Each row has a name. Each piece below is followed by the name of the row it came from, unless a question asks for something else. Each question is about the rows just above it. Some pieces are copies with a little noise.

[100 200 121 131 122 115 146 121 141  86 133 137 101 124 135 117 159 118
 169 111 114 137] -> Lep
[156  89 154 116 131 105 123 134 120 176  44 128 168 100 126 132 103 183
 109 168 125 112] -> Gudo
[120 122 136 112 154  43 130 139 119 123 161 119 178 119 106 126 106 151
  85  95 137 134] -> Rig
[143 102 145 103 129 217 103 127 133  83 239 126 147 120 112 134 116 111
 174 157 120 126] -> kebub
[132 117 126 141 113 224  94 129 140  97 118 131  88 179 124 133 123  89
 173  87 122 137] -> gefip
[184 109 130 121 124 172 107 140 116 130 217 122 124 143 110 142 122 149
 110  54 136 119] -> gan
[123 149 118 157 105 133 163 120 127 145  39 140 119 148 124 118 141 106
  94 173 133 120] -> Bobi
What are the next 2 entries after [183 109]?  [168 125]
[143 102 145 103 129 217 103 127 133  83 239 126 147 120 112 134 116 111
 174 157 120 126] is in which row?  kebub

[246 147 214 188] -> vesop
[178 213 214 245] -> tezud
[229 147 214 188] -> Dibi
Right after [229] comes  [147]
What comes right after [246] in the named rows?  [147]
asked: [229 147 214 188]  Dibi
asked: [178 213 212 246]  tezud
Right after [178] comes  [213]

[141 247  88 248 132] : lize
[128 115 110 110 140] : Zeka
[128 115 120 110 140] : kam
asked: [140 245  87 249 136]  lize
asked: [129 115 110 110 141]  Zeka
asked: [129 114 120 110 140]  kam
What comes right after [248] in the named rows?  [132]
[115 120 110 140] is in which row?  kam

[144 133  96 176  94 140  85  95  76 137 143  86 177 118 166  73 136  89
  69 151 112 134 130 162] -> fise
[ 40 100 122 135 123  99 116  99  81 118 122 100 168 129 159  70 134 116
  71 143 124 139 139 147] -> maval
[124 152 177  44 115 115 157 134 172 120 124 146  70 168  86 170 119 165
 178  75 155 150 156 103] -> bibi
[ 86 101  95 155 101 128 129  81 139  41 100 122 135 123  99 116 150 184
 118 138 162 122 118 109] -> Neza
asked: [145 132  96 175  95 140  86  96  75 138 143  87 176 118 166  71 137  89
  70 150 112 134 130 161]  fise
[ 86 101  95 155 101 128 129  81 139  41 100 122 135 123  99 116 150 184
 118 138 162 122 118 109] is in which row?  Neza
The entry that follows [73]:  [136]
asked: [123 151 177  43 115 114 157 133 172 119 124 146  70 168  86 170 119 165
 178  75 154 149 156 103]  bibi
[ 41 100 122 135 123  99 116] is in which row?  Neza
asked: [ 40  99 122 134 122  99 117  98  81 118 122 101 169 129 158  70 133 117
  70 142 124 138 139 147]  maval

[110 150 146 100 152 134  93 133 101 105 112  80 131 112  93] -> Bar
[105 151 143  97 140 136  96 144 104 103 112  84 129 115  95] -> kug
[115 150 140  93 149 136  95 138 105 105 114  87 134 111 102] -> dival
[ 95 154 154  54 149 175  37 147 120  42  53  98 111  80  92] -> gufo
[ 68 205 228  17 124 191  52 194 150  86  13 101  82  59 101] -> kul
[115 150 114  93 149 136  95 138 105 105 114  87 134 111 104] -> Tukun
[110 142 131  98 151 135  91 137 108  96 111  93 135 113  92] -> vekap
[108 157 188  94  90 168 108 165 165 112  81 156  87  98 148] -> Zope
The entry that follows [143]:  [97]
The entry that follows [100]:  [152]
asked: [ 94 154 154  54 149 174  38 148 120  42  53  98 111  79  92]  gufo
asked: [106 152 142  97 140 136  96 144 104 104 112  85 130 116  94]  kug
Right after [113] comes  [92]

[150 148 145 155 148 169 139 175 178 143 102 106 163 128 125 149] = gaf
[128 154 126 144  87 140  92 106 116 101  38  90 158 128 103 127] = Zak
[129 135 151 134 163 138 150 147 145 155 148 169 103 128  92 109] = ger
[129 135 151 134 163 138 150 147 145 155 148 169 103 129 162 122] = Vif
The row with [102 106 163 128 125 149] is  gaf
Which row holds [129 135 151 134 163 138 150 147 145 155 148 169 103 129 162 122]?  Vif

[ 97 127  92  94 140 123 106 138  87 113 104 105 164  89 101 139 168 122
 153 139  82 126 116 152  92 131 102 197 139 121 158 137 158 114 150 175
 137 168 139 133 151 137 147] : Daf
[ 97 127  92  94 140 123 106 138  87 113  84 105 164  89 101 139 136 122
 153 139  82 126 116 152  92 131 102 197 139 121 158 137 167 114 150 175
 137 168 139 133 151 137 147] : Gab
[ 87 107  84 105 175  82 109 139 151 121 149 104 141  74 111 153 136 141
 159 128  86 122 114 145 112 123 107 205 140 113 153 131 180 118 150 184
 133 167 137 143 148 135 159] : roz
[ 97 127  92  94 140 123 106 138  87 113  84 105 164  89 101 139 136 122
 153 139  82 126 116 152  92 131 102 197 139 121 158 137 158 114 150 175
 137 168 139 133 151 137 147] : nak
[ 97 116  98  89 142 121 110 137  87 105  84 105 175  82 109 139 151 121
 149 133  67 123 131 145  91 118 110 205 155  97 155 153 165 126 137 168
 131 163 137 142 136 138 148] : Kitaz
[ 97 124  92  89 140 113 118 128 103 105 101 114 155  74 109 152 137 122
 153 136  67 123 119 155  91 131  95 200 143 124 154 147 170 119 145 180
 131 169 147 129 142 155 156] : debo
[ 91 124 101 103 142 119 110 131  98 109  98 104 175  89 101 140 150 138
 150 130  77 127 114 155  97 113  94 208 140 116 160 140 155 117 147 177
 139 163 142 125 136 147 140] : tode
[ 92 125  88  96 140 115 113 131  92 109  88 109 151  83 111 141 143 127
 149 130  75 122 119 160  94 123  92 197 148 112 161 148 174 116 137 170
 136 163 138 134 137 152 145] : kogob
[ 97 116  98  89 142 121 110 137  87 105  84 105 175  82 109 139 151 121
 149 133  67 123 131 145  91 119 106 201 146 121 153 141 164 114 144 179
 135 162 141 140 145 140 153] : risuz
Where do [ 97 127  92  94 140 123 106 138  87 113  84 105 164  89 101 139 136 122
 153 139  82 126 116 152  92 131 102 197 139 121 158 137 167 114 150 175
 137 168 139 133 151 137 147] appear?  Gab
[ 97 127  92  94 140 123 106 138  87 113  84 105 164  89 101 139 136 122
 153 139  82 126 116 152  92 131 102 197 139 121 158 137 158 114 150 175
 137 168 139 133 151 137 147] is in which row?  nak
Which row holds [139 121 158 137 167 114 150 175 137 168 139]?  Gab
[ 97 116  98  89 142 121 110 137  87 105  84 105 175  82 109 139 151 121
 149 133  67 123 131 145  91 119 106 201 146 121 153 141 164 114 144 179
 135 162 141 140 145 140 153] is in which row?  risuz

